Below is a small trained network, with its code and all its weights. Each question gives an input and a class and asks what happens when units are switched off, that is, made to give their printed mean instead of their output.

import numpy as np


def w(rows, s, z=0):
    codes = np.array(rows[::2]) - 128.0
    scale = np.full(codes.shape[1], s)
    scale[-1] = z or s
    return codes * scale


def norm(h):
    return h / np.sqrt((h * h).mean(-1, keepdims=True) + 1e-5)


def f(y):
    return y / 2 * (1 + np.tanh(0.7978845608 * (y + 0.044715 * y**3)))


def log_softmax(a):
    a = a - a.max(-1, keepdims=True)
    return a - np.log(np.exp(a).sum(-1, keepdims=True))


def net(x, mask):
    res = np.array(x, float).reshape(1, 3) / 4 @ E
    u = 0
    for l in range(4):
        y = f(norm(res) @ A[l][:, :-1].T + A[l][:, -1])
        res = res + np.where(mask[u : u + 8], y, B[l][:, -1]) @ B[l][:, :-1]
        u += 8
    return log_softmax(norm(res)[-1] @ U[:, :-1].T + U[:, -1])


A, B = {}, {}
E = w([
[8,100,125,150,138,197,165],'x0',
[130,118,76,14,118,127,162],'x1',
[186,190,155,131,124,189,210],'x2',
],0.012)
A[0] = w([
[104,154,131,230,152,37,185,2],'0.n1',
[177,101,156,145,122,121,235,35],'0.n2',
[173,162,120,130,72,131,68,92],'0.n3',
[178,150,1,131,123,172,122,192],'0.n4',
[103,68,137,155,167,65,129,13],'0.n5',
[54,71,201,101,179,214,170,226],'0.n6',
[121,247,96,125,178,186,174,19],'0.n7',
[85,70,51,122,151,95,42,196],'0.n8',
],0.0064,0.0039)
B[0] = w([
[198,92,180,69,193,172,124,127],'0.n1',
[79,64,208,119,14,98,158,140],'0.n2',
[99,149,95,169,156,131,157,141],'0.n3',
[130,160,233,140,224,108,190,182],'0.n4',
[122,112,160,131,44,168,175,121],'0.n5',
[177,205,95,141,143,78,93,255],'0.n6',
[102,156,197,111,71,10,205,156],'0.n7',
[176,159,213,104,3,188,180,221],'0.n8',
],0.0059,0.0053)
A[1] = w([
[162,180,145,191,115,167,79,106],'1.n1',
[107,92,67,39,160,120,174,23],'1.n2',
[117,86,46,67,129,107,129,6],'1.n3',
[57,67,137,96,115,86,87,71],'1.n4',
[139,141,84,76,106,142,132,36],'1.n5',
[195,129,174,114,173,73,138,56],'1.n6',
[118,158,119,150,244,45,170,36],'1.n7',
[58,125,155,104,171,255,139,101],'1.n8',
],0.0091,0.0028)
B[1] = w([
[119,103,149,45,161,158,132,254],'1.n1',
[115,87,149,91,210,168,97,240],'1.n2',
[159,124,185,130,177,179,184,177],'1.n3',
[162,86,105,178,127,59,255,184],'1.n4',
[145,98,179,140,160,183,81,169],'1.n5',
[77,165,65,131,94,144,90,249],'1.n6',
[109,75,128,95,76,128,80,167],'1.n7',
[169,195,52,143,107,83,105,225],'1.n8',
],0.0087,0.0037)
A[2] = w([
[87,143,129,78,73,202,88,93],'2.n1',
[137,126,175,226,157,158,68,4],'2.n2',
[104,129,192,151,146,174,67,68],'2.n3',
[11,127,25,178,165,170,159,17],'2.n4',
[115,27,109,135,104,70,108,96],'2.n5',
[118,61,100,132,118,81,116,67],'2.n6',
[142,131,158,109,81,59,189,150],'2.n7',
[128,84,179,197,156,126,92,13],'2.n8',
],0.011,0.0035)
B[2] = w([
[26,126,212,143,109,81,61,179],'2.n1',
[168,19,71,71,232,196,214,212],'2.n2',
[123,60,197,210,202,113,61,191],'2.n3',
[204,130,52,178,163,37,132,246],'2.n4',
[169,226,238,102,49,177,255,193],'2.n5',
[207,214,184,129,46,140,228,151],'2.n6',
[48,76,182,197,145,126,112,253],'2.n7',
[160,159,194,57,229,224,148,163],'2.n8',
],0.0079,0.004)
A[3] = w([
[117,182,188,106,89,158,223,3],'3.n1',
[153,162,77,146,120,81,48,173],'3.n2',
[117,153,128,174,109,146,218,170],'3.n3',
[89,95,101,27,131,132,134,133],'3.n4',
[128,29,85,51,120,235,133,121],'3.n5',
[110,65,124,42,191,166,163,103],'3.n6',
[255,117,98,106,101,61,41,9],'3.n7',
[91,63,166,184,160,168,99,168],'3.n8',
],0.0097,0.0036)
B[3] = w([
[178,85,148,203,42,212,205,254],'3.n1',
[86,151,82,193,114,29,94,203],'3.n2',
[180,115,148,60,44,94,47,248],'3.n3',
[125,122,199,200,253,183,124,196],'3.n4',
[219,82,158,174,223,179,124,212],'3.n5',
[163,147,202,152,206,111,58,252],'3.n6',
[64,128,42,207,170,83,204,220],'3.n7',
[80,180,111,16,136,103,118,200],'3.n8',
],0.0074,0.0051)
U = w([
[180,110,194,123,250,194,148,190],'0',
[178,137,198,153,18,161,201,190],'1',
[148,177,8,180,151,41,142,158],'2',
[36,127,195,102,118,110,58,154],'3',
[96,84,84,85,111,175,123,3],'4',
[106,75,101,110,107,182,124,24],'5',
],0.017,0.0063)

Each question gives the input, the list of numbers given to net, and the class t.
The units are the neurons (one row each of A and B). Each row of codes is followed by its name. A weight is (code - 128) times the scale printed after its matrix; where a second scale follows, it is the last column's (A, B and U).
mask holds one flag per neuron, layer by layer. A switched-off neuron (its flag False) gives its mean, the last column of its row in B, instead of its output. The means were averaged over made-up inputs and are rounded, as every weight is.
A unit's drop is (log p(t) with every unit on - log p(t) with that unit switched off) / (log p(t) with every unit on - log p(t) with every unit switched off).
The circuit of an input: a set's keep is (log p(t) with only the set's units on - log p(t) with every unit switched off) / (log p(t) with every unit on - log p(t) with every unit switched off). Starting from the 12 units with the biggest drops (on a tie, the unit counted first), units are removed one at a time, each time the one whose removal leaves the highest keep (on an exact tie, the one counted first), for as long as the keep stays at least 0.8.
circuit, biggest first: the units of the circuit, biggest drop first
most important unit: the unit with the biggest drop
k most important neurons: the k neurons with the biggest drops, biggest first
k most important neurons of layer l: the k neurons of layer l with the biggest drops, biggest first
drop of u: that unit's drop, to one decimal
input [-6,4,5], class 2: 3 most important neurons -> [0.n8; 2.n5; 1.n3]
input [8,7,-6], class 2: circuit, biggest first -> [2.n4]
input [7,-3,-8], class 1: circuit, biggest first -> [2.n5; 1.n4]
input [-7,-6,0], class 2: 3 most important neurons -> [1.n6; 1.n2; 1.n5]
input [6,-4,-6], class 1: circuit, biggest first -> [1.n4; 2.n5]
input [5,-2,-5], class 1: 3 most important neurons -> [1.n4; 2.n5; 1.n6]
input [-1,-3,-3], class 3: 3 most important neurons -> [0.n8; 1.n1; 2.n1]
input [-1,-3,-2], class 3: 3 most important neurons -> [1.n1; 0.n8; 2.n1]
input [-2,-3,4], class 1: 2 most important neurons -> [1.n2; 1.n5]
input [-2,-3,-3], class 3: 2 most important neurons -> [0.n8; 1.n1]
input [-3,1,-2], class 3: 2 most important neurons of layer 0 -> [0.n6; 0.n8]
input [6,-6,-5], class 0: 3 most important neurons -> [2.n8; 1.n6; 2.n2]
input [0,8,-7], class 0: 2 most important neurons -> [1.n3; 1.n2]
input [-1,1,4], class 1: most important unit -> 2.n3
input [8,-8,-7], class 0: 2 most important neurons of layer 2 -> [2.n8; 2.n2]
input [5,7,-6], class 0: 2 most important neurons of layer 1 -> [1.n3; 1.n2]
input [-4,-3,-1], class 2: 2 most important neurons of layer 1 -> [1.n2; 1.n5]
input [0,-1,-2], class 3: drop of 0.n8 -> 2.3
input [-6,2,4], class 2: drop of 0.n8 -> 0.3
input [4,0,5], class 1: drop of 1.n5 -> 0.0
input [-5,2,3], class 2: most important unit -> 0.n8
